Below is a small trained network, with its code and all its weights. Each question gives an input and a target symbol and asks what happens when units are switched off, that is, made to give their printed mean instead of their output.

import numpy as np


def w(rows, s, z=0):
    codes = np.array(rows[::2]) - 128.0
    scale = np.full(codes.shape[1], s)
    scale[-1] = z or s
    return codes * scale


def norm(h):
    return h / np.sqrt((h * h).mean(-1, keepdims=True) + 1e-5)


def f(y):
    return y / 2 * (1 + np.tanh(0.7978845608 * (y + 0.044715 * y**3)))


def softmax(a):
    e = np.exp(a - a.max(-1, keepdims=True))
    return e / e.sum(-1, keepdims=True)


def log_softmax(a):
    a = a - a.max(-1, keepdims=True)
    return a - np.log(np.exp(a).sum(-1, keepdims=True))


def net(x, mask):
    ids = ['αβγδεηθπστψω'.index(c) for c in x.split()]
    T = len(ids)
    res = E[ids] + P[:T]
    r = norm(res)
    for j in range(2):
        rows = slice(2 * j, 2 * j + 2)
        q, k, v = (r @ M[0][rows].T for M in (Q, K, V))
        z = softmax(np.where(np.tri(T) > 0, q @ k.T / 2**0.5, -1e9)) @ v
        o = O[0][rows]
        res = res + np.where(mask[j], z, o[:, -1]) @ o[:, :-1]
    y = f(norm(res) @ A[0][:, :-1].T + A[0][:, -1])
    res = res + np.where(mask[2:10], y, B[0][:, -1]) @ B[0][:, :-1]
    return log_softmax(norm(res)[-1] @ U[:, :-1].T + U[:, -1])


Q, K, V, O, A, B = {}, {}, {}, {}, {}, {}
E = w([
[83,56,103],'α',
[107,87,100],'β',
[99,53,170],'γ',
[178,30,94],'δ',
[176,24,90],'ε',
[180,120,126],'η',
[109,76,118],'θ',
[10,66,119],'π',
[183,14,82],'σ',
[174,39,95],'τ',
[188,6,88],'ψ',
[67,102,80],'ω',
],0.0016)
P = w([
[8,2,62],'0',
[134,151,113],'1',
[107,123,124],'2',
[81,94,71],'3',
[136,164,127],'4',
[117,120,134],'5',
[79,119,55],'6',
[140,167,133],'7',
],0.0026)
Q[0] = w([
[139,20,113],'head 1',
[143,1,128],'head 1',
[93,107,107],'head 2',
[170,139,153],'head 2',
],0.0053)
K[0] = w([
[146,254,206],'head 1',
[155,253,229],'head 1',
[211,146,181],'head 2',
[60,146,87],'head 2',
],0.005)
V[0] = w([
[140,69,216],'head 1',
[173,160,249],'head 1',
[101,80,113],'head 2',
[183,76,166],'head 2',
],0.0021)
O[0] = w([
[132,136,38,104],'head 1',
[30,92,6,5],'head 1',
[144,155,113,187],'head 2',
[173,117,159,125],'head 2',
],0.0024,0.002)
A[0] = w([
[172,178,199,114],'neuron 1',
[167,103,114,211],'neuron 2',
[62,106,159,231],'neuron 3',
[100,66,4,107],'neuron 4',
[135,73,44,160],'neuron 5',
[173,187,196,1],'neuron 6',
[105,107,73,63],'neuron 7',
[86,236,56,178],'neuron 8',
],0.0035,0.00048)
B[0] = w([
[36,167,85,173],'neuron 1',
[52,126,159,180],'neuron 2',
[251,85,144,165],'neuron 3',
[43,218,82,246],'neuron 4',
[56,182,133,211],'neuron 5',
[72,123,50,153],'neuron 6',
[125,164,50,140],'neuron 7',
[156,79,222,96],'neuron 8',
],0.0019,0.0012)
U = w([
[1,36,62,254],'α',
[54,231,49,204],'β',
[147,87,201,89],'γ',
[180,114,109,51],'δ',
[178,113,104,42],'ε',
[217,205,140,204],'η',
[112,182,177,94],'θ',
[132,104,179,40],'π',
[175,109,110,30],'σ',
[195,102,116,82],'τ',
[173,102,112,30],'ψ',
[146,125,242,153],'ω',
],0.008,0.004)

Each question gives the input, a string of symbols that net reads in full, and the target symbol t.
The units are the heads (2 rows each of Q, K, V and O) and the neurons (one row each of A and B). Each row of codes is followed by its name. A weight is (code - 128) times the scale printed after its matrix; where a second scale follows, it is the last column's (O, A, B and U).
mask holds one flag per unit, heads first, then neurons. A switched-off unit (its flag False) gives its mean, the last column of its rows in O or B, instead of its output. The means were averaged over made-up inputs and are rounded, as every weight is.
A unit's drop is (log p(t) with every unit on - log p(t) with that unit switched off) / (log p(t) with every unit on - log p(t) with every unit switched off).
top k neurons: the k neurons with the biggest drops, biggest first
heads that matter: for each layer, one digit per head in row order, 1 if its drop is at least 0.15 and else 0, layers parted by /
drop of u: that unit's drop, to one decimal
input ω τ τ τ η ψ, target α: heads that matter	10
input γ θ ψ δ ω ω δ, target β: heads that matter	00
input π ε β ω α, target α: top 4 neurons	(neuron 6; neuron 1; neuron 4; neuron 5)
input γ η η, target α: top neuron	(neuron 3)
input θ η θ τ ω, target ω: top 2 neurons	(neuron 8; neuron 4)
input θ β η ε η τ, target α: drop of neuron 5	0.1
input η γ ψ η, target β: drop of neuron 4	0.4
input η η τ γ α, target α: drop of neuron 4	0.4
input γ β η η γ β, target β: heads that matter	10
input ψ α β τ η σ, target α: heads that matter	10
input η η η η ω, target ω: heads that matter	00
input α η δ, target α: drop of neuron 5	0.2
